Below is a small trained network, with its code and all its weights. Each question gives an input and a class and asks what happens when units are switched off, that is, made to give their printed mean instead of their output.

import numpy as np


def w(rows, s, z=0):
    codes = np.array(rows[::2]) - 128.0
    scale = np.full(codes.shape[1], s)
    scale[-1] = z or s
    return codes * scale


def norm(h):
    return h / np.sqrt((h * h).mean(-1, keepdims=True) + 1e-5)


def f(y):
    return y / 2 * (1 + np.tanh(0.7978845608 * (y + 0.044715 * y**3)))


def log_softmax(a):
    a = a - a.max(-1, keepdims=True)
    return a - np.log(np.exp(a).sum(-1, keepdims=True))


def net(x, mask):
    res = np.array(x, float).reshape(1, 4) / 4 @ E
    u = 0
    for l in range(3):
        y = f(norm(res) @ A[l][:, :-1].T + A[l][:, -1])
        res = res + np.where(mask[u : u + 4], y, B[l][:, -1]) @ B[l][:, :-1]
        u += 4
    return log_softmax(norm(res)[-1] @ U[:, :-1].T + U[:, -1])


A, B = {}, {}
E = w([
[146,118,208,184,47,124,141,73,116],'x0',
[16,83,150,100,1,202,134,76,155],'x1',
[20,146,105,99,125,83,146,133,174],'x2',
[160,153,133,74,118,138,157,5,135],'x3',
],0.0069)
A[0] = w([
[9,145,220,163,130,13,175,56,149,181],'L0N0',
[59,180,223,184,30,255,102,82,71,178],'L0N1',
[156,226,132,186,91,93,179,42,212,214],'L0N2',
[170,19,76,110,129,230,155,150,73,250],'L0N3',
],0.0048,0.0014)
B[0] = w([
[182,188,133,126,113,222,41,151,148,213],'L0N0',
[150,90,81,203,156,1,54,53,110,254],'L0N1',
[122,48,118,89,143,187,87,177,239,180],'L0N2',
[161,207,207,81,126,157,120,216,154,171],'L0N3',
],0.0074,0.0055)
A[1] = w([
[110,63,175,86,8,123,88,2,163,93],'L1N0',
[55,207,102,80,118,241,184,137,118,76],'L1N1',
[91,28,134,94,54,207,149,75,194,178],'L1N2',
[104,166,62,143,182,55,131,144,174,3],'L1N3',
],0.0062,0.0017)
B[1] = w([
[100,127,88,179,138,45,84,59,97,255],'L1N0',
[93,137,144,126,97,165,130,255,176,149],'L1N1',
[233,20,74,131,120,137,147,156,110,204],'L1N2',
[212,146,130,91,220,149,175,82,63,152],'L1N3',
],0.0089,0.0072)
A[2] = w([
[57,116,226,198,66,3,105,168,157,27],'L2N0',
[161,95,224,234,85,16,84,195,34,253],'L2N1',
[102,151,109,109,113,192,173,238,100,106],'L2N2',
[242,167,211,195,148,169,145,106,174,239],'L2N3',
],0.0056,0.0019)
B[2] = w([
[190,103,55,54,188,98,122,70,58,172],'L2N0',
[108,90,128,117,60,163,70,151,214,254],'L2N1',
[79,255,193,175,129,152,117,134,170,157],'L2N2',
[13,186,145,86,125,171,211,126,125,187],'L2N3',
],0.0097,0.0074)
U = w([
[88,199,203,130,67,249,116,255,210,254],'0',
[109,19,60,189,6,55,28,81,157,158],'1',
[167,178,99,125,181,31,237,102,35,11],'2',
],0.0072,0.0015)

Each question gives the input, the list of numbers given to net, and the class t.
The units are the neurons (one row each of A and B). Each row of codes is followed by its name. A weight is (code - 128) times the scale printed after its matrix; where a second scale follows, it is the last column's (A, B and U).
mask holds one flag per neuron, layer by layer. A switched-off neuron (its flag False) gives its mean, the last column of its row in B, instead of its output. The means were averaged over made-up inputs and are rounded, as every weight is.
A unit's drop is (log p(t) with every unit on - log p(t) with that unit switched off) / (log p(t) with every unit on - log p(t) with every unit switched off).
The circuit of an input: a set's keep is (log p(t) with only the set's units on - log p(t) with every unit switched off) / (log p(t) with every unit on - log p(t) with every unit switched off). Starting from all 12 units, units are removed one at a time, each time the one whose removal leaves the highest keep (on an exact tie, the one counted first), for as long as the keep stays at least 0.8.
circuit, biggest first: the units of the circuit, biggest drop first
most important unit: the unit with the biggest drop
top k neurons: the k neurons with the biggest drops, biggest first
k most important neurons of layer l: the k neurons of layer l with the biggest drops, biggest first
drop when u is switched off: that unit's drop, to one decimal
input [8,-4,8,6], class 0: most important unit => L0N0
input [-7,-1,-2,8], class 0: circuit, biggest first => [L0N1; L1N0]
input [-6,8,6,-2], class 0: top 3 neurons => [L1N1; L0N1; L2N2]
input [-5,-3,8,-7], class 2: top 2 neurons => [L2N1; L1N3]
input [4,-6,2,4], class 0: top 2 neurons => [L0N1; L1N0]
input [-1,2,5,-6], class 0: top 2 neurons => [L0N1; L1N0]
input [-3,-2,3,-5], class 2: top 4 neurons => [L1N3; L2N1; L0N0; L0N3]
input [-6,-2,6,-3], class 2: top 2 neurons => [L1N3; L2N1]
input [-6,-5,-1,-3], class 2: 2 most important neurons of layer 0 => [L0N0; L0N2]
input [-5,-1,-4,3], class 0: 2 most important neurons of layer 0 => [L0N1; L0N3]
input [0,-3,1,-1], class 2: drop when L0N3 is switched off => 0.0
input [7,-8,6,5], class 0: drop when L0N0 is switched off => 0.1
input [-8,5,-8,4], class 0: drop when L0N3 is switched off => 1.3
input [-5,6,8,-6], class 0: most important neuron of layer 0 => [L0N1]
